Each row has a name. Each piece below is followed by the name of the row it came from, unless a question asks for something else. Each question is about the rows just above it.

R: [188 149  62 170 174  75 184 141 123 151  71  81 128  95 191  79 163 128
 126 187 153  94 133 184 175 124 138 105 151 134  47]
A: [133 106 174  95 122 170 134 131 113 143 181 186 105 168 131 168  82 128
  92 135 156 159 159  75  84 118 100 163 123 151 198]
S: [122 154 161 151 143 151 104 157 129 110 159 128 120 131 114 157 145 126
 128 104  92 134 121 139 141 109 121 103 154 121 168]
T: [148 159 140 132 152 142 122 135  97 132 139 119  98 149 135 109 110  81
 110 121 130 115 138 119 125 118  95 144  99 154 127]
[126 128] is in which row?
S
[154 121]
S

N: [ 84 114 137 100 125 121 125 143 129 112 115]
B: [105 156 116 119 132 104 132 131 115  77 102]
Q: [105 156 116 119 132 150 132  67 130 165 102]
J: [164 100 159 140 119 175 127 134 114 155 145]
Z: [164 140 114 169  83 118  85 120  75 137 174]
K: [114  97 158 120  86 164  96 125  77 123 139]
P: [147 163 150 130  88 143 119  64 122  67  86]
E: [101 125 162  91 160 169 161 126 162 120  97]
B without one entry, shuffled: [156 132 105 102 115 104  77 132 119 131]. Gone:
[116]
[120  75 137 174]
Z
Shuffled B with one entry gone: [132 102  77 119 104 156 131 105 115 132], missing
[116]
B without one entry, shuffled: [131 115 132 102 116 156 104  77 132 119]. Gone:
[105]
Shuffled Q with one entry gone: [130 116 102  67 132 132 165 119 156 105], missing
[150]

bofeb: [194  92 128 120 126 173 135 171 137]
Gif: [ 92  94  73  89 156 139 180 143 112]
vafe: [ 97 129 129 171  92  94  73  86 156]
vakop: [113 139 150 109 162 119 177 120  84]
Foz: [157  83 152 202 167 131  84 152 165]
gisez: [119 139 171 140 191 119 151 117 118]
bok: [153  84 146 106 144 148 166 142 109]
kosu: [119 136 165 112 184 122 183 121  80]
vakop without one entry, shuffled: [119 113  84 139 150 109 120 177]. Gone:
[162]
Foz without one entry, shuffled: [167 157 152  83 165 131 152 202]. Gone:
[84]
[ 92  94  73  86 156]
vafe

Sota: [138 157 140  80 137 144 128]
Fafo: [138 157 140  80  87 144 128]
tadun: [161 155 173 122 102 131 128]
rezo: [166 184 124 113 107  64 108]
rito: [157 139  80 137  84 106  97]
Ret: [ 89  65  96 154 159 165 158]
gula: [138 157 140  80  87 144 150]
bugi: [166 184 124 113 107 109 105]
The row with [157 140  80 137] is
Sota
Which entry of Ret is missing from [ 65 165  89 154  96 158]?
[159]
Which entry of rito is missing from [157 106  80 139 137  84]?
[97]
Which row holds [ 96 154]?
Ret
Which entry of rezo is missing from [ 64 184 124 108 166 113]?
[107]
[124 113 107  64 108]
rezo

gebek: [125 130 136 115 121 119 111]
nidi: [150 101 165 150 192 128  71]
dupu: [153 192 101 131 112 143  78]
Lef: [152 128 104 154 134 128  60]
dulev: [ 94 197 128 101 137 113  57]
gov: [156 127 116 156 155 125 128]
dag: [145 193 207 107 155 208 127]
Where do [197 128 101] appear?
dulev
dag without one entry, shuffled: [127 155 193 107 145 208]. Gone:
[207]
[150 192]
nidi
Which row holds [ 94 197 128]?
dulev
dag without one entry, shuffled: [127 155 107 193 145 208]. Gone:
[207]
[207 107 155 208 127]
dag
Where do [101 137 113] appear?
dulev

riruf: [113 149 105 155 158 182 149 127 137 143]
sav: [110 156 155 101 145 111 171 122 151 134]
pume: [126 129 101 114 117 120 147 102 108 132]
bem: [192 105 138  75  98 117 115 126 152 152]
sif: [120 115  99 125 156 137  95  94 125 182]
vome: [111 156 155 171 145 101 110 157 109 102]
Nopez: [116 106 145 128 141  93 110  88  91 125]
Which row holds [145 128 141  93]?
Nopez
The row with [110 156 155 101 145 111 171] is
sav

basup: [144 146  89 126 119 124 132]
gup: [122 125 104 110 159 142  95]
Pom: [145 148 103 129 113 125 135]
mav: [129 129  87 170 116 131 149]
Bemif: [160 107 165 136 110  99 147]
vofi: [122 131 198 124 142 130 139]
fak: [127 131 198 124 139 142 130]
saf: [150 142  93 114 136 121 128]
Muzap: [154 138  74 143 134 123 141]
sekes: [152 101  89 132 146 102 133]
peg: [ 79 158 148 140 133 173 130]
[131 198 124 139 142 130]
fak
[148 103 129 113 125 135]
Pom
[114 136 121 128] is in which row?
saf
The row with [131 198 124 139 142] is
fak

lagil: [154 195 194  96 156 130 164]
Desom: [113 122 121 117 121 149 118]
Dibi: [104 118 135 124 140 134 120]
gel: [142 177 138 131 164  87 169]
nevap: [154 195 194  96 156 111 164]
Which entry of Desom is missing from [117 121 121 113 118 149]?
[122]
Desom without one entry, shuffled: [122 121 149 117 121 113]. Gone:
[118]

feke: [130 156 110  49  80  74 161 137 171]
sisu: [ 99 117  84 153 118 169 189 158 176]
pebes: [115 143 139 114 183 127 131  76 142]
Tul: [123 131 186 130 134 109 162 120 125]
leg: [132 109 162 120 111 181 116 156 161]
[130 134 109 162 120 125] is in which row?
Tul
Which entry of leg is missing from [120 181 116 161 156 132 111 109]?
[162]
pebes without one entry, shuffled: [127  76 114 139 142 143 131 183]. Gone:
[115]
Which entry of sisu is missing from [ 99  84 169 158 176 117 189 153]?
[118]
[134 109 162 120]
Tul
Shuffled Tul with one entry gone: [120 123 162 109 125 131 134 186], missing
[130]

keguv: [105 103 107 124 142  98 129 123]
Moz: [105 134 127 133 142  98 129 123]
rifov: [110 148 153 120 130  96 120  85]
mulo: [105 103 107 133 142  98 129 123]
guzem: [103 151  92 158 112 185 110 103]
bib: [109 138 144  96 108 136 110 180]
banif: [108 134 110 165 119  71 139 127]
did: [109 154 140 119  98 143 113 176]
lurid: [110 148 153 120 123 158  99 124]
The row with [107 124 142  98 129 123] is
keguv
Moz without one entry, shuffled: [129 134  98 105 142 123 127]. Gone:
[133]
keguv without one entry, shuffled: [124  98 129 103 107 142 123]. Gone:
[105]
[108 136 110]
bib

dusan: [136  96 143 162  87 145 139 144 102 121  98  93 138 159 104 159 131 156
 146 100 169  92 157  91 145 109 165 158  87 139 135 145]
sunes: [145 102  84  75 139 155 156 115 138 119 142 143 144 167 141 156 175 145
  79 103 187 144 146 143 168 127 142  70 144 124 140 101]
vave: [112 115 153 143 129 114 151 131 152  99 153 149 109 117 152 117 131 118
 124 146 103 159  94 157 115 147 122 103 154 105 125 117]
Sulo: [145 132  84  75 139 155 149 115 138 119 142 143 144 167 141 156 175 145
  79 134 187 144 146 143 168 127 142  70 144 124 140 155]
Lup: [109 163 124 107 154 114 151 131 152  99 153 149 109 117 152 117 131 118
 124 146 103 159  94 157 115 147 122 103 154 105 152 149]
Reso: [130 143 112 109 153 124 105 118 142 179 143 157 133 115 154 113 143 122
 115 155 119 158 104 154 142 142 112 115 153 145 129 117]
zes: [146 122 176 179 143  95 102 128 137 178 132 140 110  94 145 108  99 109
 175 143  79 140 103 136 106 139 113 191 144 152 109  90]
Which entry of sunes is missing from [119 168 156 144 144 146 156 103 175 115 139  70 141 145 102 167 187 101
  79 138 143 145 127 143 142 140  75  84 144 124 142]?
[155]
The row with [109 163 124 107 154 114 151 131 152  99 153 149 109 117 152 117 131 118
 124 146 103 159  94 157 115 147 122 103 154 105 152 149] is
Lup
sunes without one entry, shuffled: [115 144 140 155  84 168 124 145 142  70 146 187 156 175  79 138 139 144
 141 119 103 156 127 167 143  75 143 144 142 145 102]. Gone:
[101]
Shuffled sunes with one entry gone: [155  70 127 146 115 142 145 119 101 144  75 187 141  79 124 140 167 103
 156 139 142 145 175 156 143 143 144 168 144  84 138], missing
[102]
Where do [140 103 136 106 139 113 191] appear?
zes
Which entry of Lup is missing from [152 118 157 107 109 109 152 124 149 131 153 103 147 154 146 103 117 149
 152 114 122 115  94 105  99 131 117 163 124 159 154]?
[151]
[112 115 153 145 129]
Reso

lugan: [131 165 175 143  91 123 191 135 155 151 163 133 128  65 142]
zuse: [191  91 131 135 123 165 175 143 148 127 142 115 115  87 108]
mazol: [131 165 128 143  91 123 191 135 169 132 161  90 142  88 160]
mazol without one entry, shuffled: [191 123 132 165 169  88 142 131 128 143 135 160 161  90]. Gone:
[91]
zuse without one entry, shuffled: [115 165 191 143  91 175 148 131 115  87 108 127 123 142]. Gone:
[135]
[131 165 128 143  91 123 191 135]
mazol
Shuffled mazol with one entry gone: [142 161 131  91 132 165  88 191 143 169 123 128  90 135], missing
[160]
Which entry of mazol is missing from [191 160 143 169 131 123  88 142 135 128 132  91  90 165]?
[161]

safo: [124 118 186 178 109 163 105  96 167 165 154 156 130 125 131  94 139 142
 174 171 175 149 159 124 137 147 128 104 115 126 186 168 117 147 130 137
 129 174 146]
Zem: [ 93  98  86 122 109 125 116  95 135 129 122  95 126  68 128  99 106 105
  95  98 125 129 131  78  74  89  86  97 106 110 123 118 112 106  97 101
  73 103 118]
repem: [156 143 173 156 135 157 131 144 182 176 155 178 139 147 153 138 141 143
 136 132 155 167 165 153 122 150 151 122 130 170 188 175 166 167 130 122
 152 182 138]
piz: [173 144 119 160 148 158 161 151 185 177 146 156 142 114 159 146 129 139
  96  72 144 149 144 105  90 125 142 164 123 175 139 145 170 135 116 116
  91 128 161]
guzut: [170 156 185 157 149 126 156 185 126 132 138 197 137 204 136 179 167 158
 178 179 152 140 141 140 212 171 196 163 145 162 133 135 164 194 149 170
 203 155 171]
sul: [108 140 135 124 121 136 106 106  88  94 134  98 114 160 100 109 139 121
 165 165 135 133 104 161 150 159 138 113 141 123 127 123 120 133 150 139
 166 170 123]
mava: [103 123 163 178 103 167 115 107 161 149 164 144 127 134 137 108 132 141
 154 159 163 147 155 122 131 157 164 108 125 121 173 168 109 128 135 127
 128 175 129]
Ket: [156 143 173 156 135 157 165 144 182 176 155 178 139 147 153 138 141 143
 136 132 155 167 165 153 122 150 151 122 130 170 188 175 166 167 130 122
 152 182 166]
Tev: [146 151 140 126 147 109 151 176  89 113 125 148 130 186 123 174 157 136
 157 164 130 132 118 171 192 153 183 148 148 152 101 108 159 182 142 157
 157 139 157]
bareb: [146 151 140 126 147 109 151 176  89  98 125 148 130 186 123 174 157 136
 157 164 130 132 118 171 192 153 183 148 148 152 101 108 159 182 142 157
 191 139 157]
Which entry of guzut is missing from [156 135 178 155 156 136 167 126 171 137 171 170 194 149 140 204 138 133
 185 132 140 158 157 170 185 152 196 145 164 163 212 197 179 162 203 126
 179 149]?
[141]
[108 132] is in which row?
mava
Which row holds [168 109]?
mava
Shuffled bareb with one entry gone: [157 146 151 118 157 153 148 148 183 136  89 152 109 139 157 191 148 182
 130 174 151  98 164 108 147 130 157 101 123 159 132 176 192 126 125 186
 171 140], missing
[142]
Which entry of repem is missing from [153 170 135 122 136 122 165 143 138 122 143 167 188 130 155 151 167 166
 141 182 132 178 138 155 153 156 173 130 131 157 156 152 150 147 144 182
 139 175]?
[176]
Shuffled piz with one entry gone: [ 90 160  91 161 144 142 164 177 170 173 185 119  96 116 158 149 156 123
 128 142 144 105 129 175 125 151 116 146 139  72 148 159 146 139 145 135
 161 144], missing
[114]

vor: [140 140 127  98 102  97 105  96  92 117 102  95 142  83 140  57 145 168
 143 110 138 131 184  93 156 132]
dipo: [156  87 146 126 128 132 112 156  84  91  83 102 152 147 140 125 138 161
 129  98 143  92 117 104 133 157]
Meka: [129  98 143  92 117 105 133 129 121 112 141 106 126 132 148 116 143 141
 149 107 133 137 159 104 139 107]
Which entry of dipo is missing from [146 138  91 140 129  84  92 147 104 112 128 117  87  83 156 143 152 161
 125 133  98 156 132 157 102]?
[126]
Which entry of Meka is missing from [112 133  92 139 121 117 132 159  98 107 104 107 141 137 116 143 141 148
 133 126 129 106 143 149 129]?
[105]
[ 95 142] is in which row?
vor
Shuffled dipo with one entry gone: [140  84 128 133 161 125 129 126 138 112 147  91 156 132 104 117 146 157
 102 156 143  83  87 152  92], missing
[98]
Which row holds [129  98 143  92 117 104 133]?
dipo
Which entry of vor is missing from [102 117 127  92 143 140  93  98 102 184 156  57 131 145  83 140  96 142
 132 168  95 140 105 110 138]?
[97]

Daz: [112 108 159 129 102 160]
mase: [118 138  85 107 140  85]
Zazok: [ 63 126 124 140  85 107]
Sepib: [113 134  80  98 125  79]
Diga: [108 107 147 124 104 150]
kol: [120 136 110 104 117 104]
vani: [124 133 101 118 134 100]
Bof: [111 125  92 106 123  90]
[111 125]
Bof
Which row holds [107 140  85]?
mase

rez: [118 121 125 136 179 139 150 159 178 179 197 200 192 199 188 191 179 175
 168]
Fus: [124 125 126 131 132 126 132 131 126 132 127 127 133 129 136 133 140 143
 149]
buz: [154 151 147 143 123 135 136 132 123 123 121 121 112 121 109 120 108 118
 120]
vasiv: [169 162 155 147 121 138 137 132 123 121 121 121 110 120 109 121 113 120
 123]
Kug: [119 119 121 126 135 123 131 132 129 135 132 132 138 133 137 132 136 132
 131]
Galov: [171 171 172 162 146 171 157 153 149 146 137 133 136 129 131 126 126 123
 122]
ketug: [125 130 135 142 147 143 148 148 147 146 138 135 137 130 132 125 126 122
 121]
favek: [127 133 136 142 149 143 147 149 149 149 143 140 144 138 141 134 138 135
 132]
sevun: [146 150 153 154 151 160 155 154 155 151 145 142 146 140 143 138 140 139
 136]
Bis: [117 114 115  98 108 117  99 100 115 108 120 121 118 122 122 123 125 125
 126]
fevu: [120 109 120 135 137 130 138 138 133 137 131 131 136 131 136 131 135 137
 132]
Puzu: [123 123 120 121 111 119 115 112 117 111 120 120 117 122 120 123 125 124
 126]
Bis without one entry, shuffled: [118 126 117 114 117 108 115 121 115 125 125  98 123 122 120 122 108 100]. Gone:
[99]
The row with [121 109 120] is
buz
Shuffled vasiv with one entry gone: [121 110 121 155 120 169 121 123 132 113 123 109 120 121 121 137 162 138], missing
[147]
Which entry of favek is missing from [143 133 142 135 149 136 149 143 147 138 138 132 144 149 140 134 149 141]?
[127]

sabu: [132 122 176 125]
Zonir: [132 122 129 123]
fef: [ 66  67 120  99]
Which entry of sabu is missing from [125 132 176]?
[122]
Zonir without one entry, shuffled: [132 123 129]. Gone:
[122]
Shuffled fef with one entry gone: [ 99 120  66], missing
[67]

Lefi: [142 129 129 133 128 139 128 131 141 129]
Mutuf: [137 129 129 137 128 132 128 135 136 129]
neri: [135 128 129 133 130 135 131 131 133 131]
muvug: [135 128 129 133 128 135 131 131 133 131]
temo: [156 129 131 207 129 131 129 179 193 130]
neri without one entry, shuffled: [130 131 135 133 131 131 133 135 129]. Gone:
[128]
Mutuf without one entry, shuffled: [137 136 129 129 128 132 128 129 137]. Gone:
[135]
Which entry of temo is missing from [156 129 193 131 131 129 179 130 129]?
[207]
Which row holds [133 128 139 128 131 141]?
Lefi
neri without one entry, shuffled: [128 131 131 135 133 135 130 133 131]. Gone:
[129]
Shuffled temo with one entry gone: [193 129 129 156 131 129 131 130 207], missing
[179]

Popet: [165 175  84  94 112]
segev: [122 124 101 137 118]
Dunu: [120 122 124 102 118]
[122 124 102]
Dunu
segev without one entry, shuffled: [124 101 122 137]. Gone:
[118]

nozev: [149 148 194 193 207]
rep: [ 97  96 130  51  50]
bivat: [128 184 110 138 158]
Rezav: [ 43 131  58  44  50]
Shuffled rep with one entry gone: [ 51  50 130  97], missing
[96]
Which entry of Rezav is missing from [ 43  50 131  58]?
[44]
Shuffled rep with one entry gone: [ 96 130  97  51], missing
[50]
Which entry of rep is missing from [ 50  51  96 130]?
[97]
Where do [97 96] appear?
rep
nozev without one entry, shuffled: [207 193 148 194]. Gone:
[149]
[51 50]
rep

nem: [139 129 123 132 125 126 129 142 137 123 142 115]
Detav: [140 136 145 163 129 140 114 160 119 162 125 120]
Dono: [133 117 104 102 108 125 124 119 108 100 101 120]
Robi: [134 102 144 139 104 136 122 126 117 150 124 121]
dazof: [129 132 141 142 117 103 124 127 145 138 170 111]
tavu: [130 120 129 128 137 161  98 135 104 131  99 161]
ves: [139 129 123 132 125 126 129 127 137 123 142 115]
dumat: [139 129 123 132 125 126 120 124  85 113  90 115]
bego: [141  80 118 117  92 159 113  66 133 139 139 134]
dogok: [131 105 145 141 111 138 123 120 113 142 119 127]
dup: [141 118  92 117 159 113  80  66 115 121 106 106]
[139 129 123 132 125 126 120 124  85 113]
dumat
Where do [ 80 118 117  92 159 113] appear?
bego
Which entry of dup is missing from [ 92 117  80 106 118 121 115 113 141 106  66]?
[159]
tavu without one entry, shuffled: [131 137 161 128  98 129 130 135 120 104 161]. Gone:
[99]

Tetus: [ 99 137 178 186 153 165  72  94  78  72 171 110 123 174  92 158  65 127
  75 178  89 134 119 161 130 131 136 188 162  79 132 152  76 114 156 134
 118  72  90  67 174  96 155  81 180  87]
vate: [128  94 100 178 144 127 102 109 101  75 119 129 146 120 175 164  72 123
  89  92 142  87 141 146 139 128  93 154 185 133 191  73 138 174 178 135
 176 138  65  82 176 121  98 125 101 144]
ligez: [ 82 178  96  82 169 151  96 150  90 104 155  66 184 143 103 144 137 144
  65 174 167 123 158  94 158 156 138  87 185 127 164 107 112  97 157 134
 134 148 106 133 172 144 163 140 165  70]
lezod: [168 132 182  71 166  89 153 187 100 142 176  87 135  97 184 181 113 109
  70 114 130 130 129  73  94 142 154 129 139  65  84 113 113 107  82 111
  94 100 154 110 177  78  80  98 102  90]
Shuffled ligez with one entry gone: [134  97 134 127 140 184  66  96  87 163 185 151 143 164 169  82  65 137
  96 158 165 150  70 158 103  90  94 156 107 112 174  82 138 144 104 167
 133 144 155 172 157 178 106 123 144], missing
[148]
Which entry of vate is missing from [176 133 101  98 128  89  75 174  94 125 123 100 101 119 121 146 128 109
 154 138 144  82 129 120 139 178 185  73 142 102 176  93 164 144  92 141
 135 191  65 127 175 146 178 138  87]?
[72]
Shuffled vate with one entry gone: [ 73 191  94 138 128  72 127  82 102 123 174 109 128  75  98 139  87 175
 135 146 144 154  93 178 142 144 176 129 100 125 146  92 185 121 138 119
 101 164 178 176 141  65  89 120 101], missing
[133]
Where do [107  82 111  94] appear?
lezod
Where do [176 138  65  82] appear?
vate
Which row holds [ 87 185 127 164 107 112  97 157 134 134]?
ligez

Lagat: [123 135 136 122 151 133 132 133 152 127]
lig: [121 124  76 120  99 140 134 110 118 118]
geta: [102 124 146 128 109  91 122 124 126 133]
beg: [170 142 116 135 106 176 143 187 191 128]
dile: [110 138 128 122 114  98 131 140 142 123]
suk: [137 127 119 139 132 144 120 129 130 133]
suk without one entry, shuffled: [144 139 137 130 120 127 119 132 133]. Gone:
[129]
Shuffled lig with one entry gone: [118 124 121 120 134 118  99 140 110], missing
[76]
[ 76 120  99]
lig
[122 151 133 132 133 152 127]
Lagat
[131 140 142 123]
dile
Which entry of beg is missing from [170 128 135 176 142 106 191 187 116]?
[143]

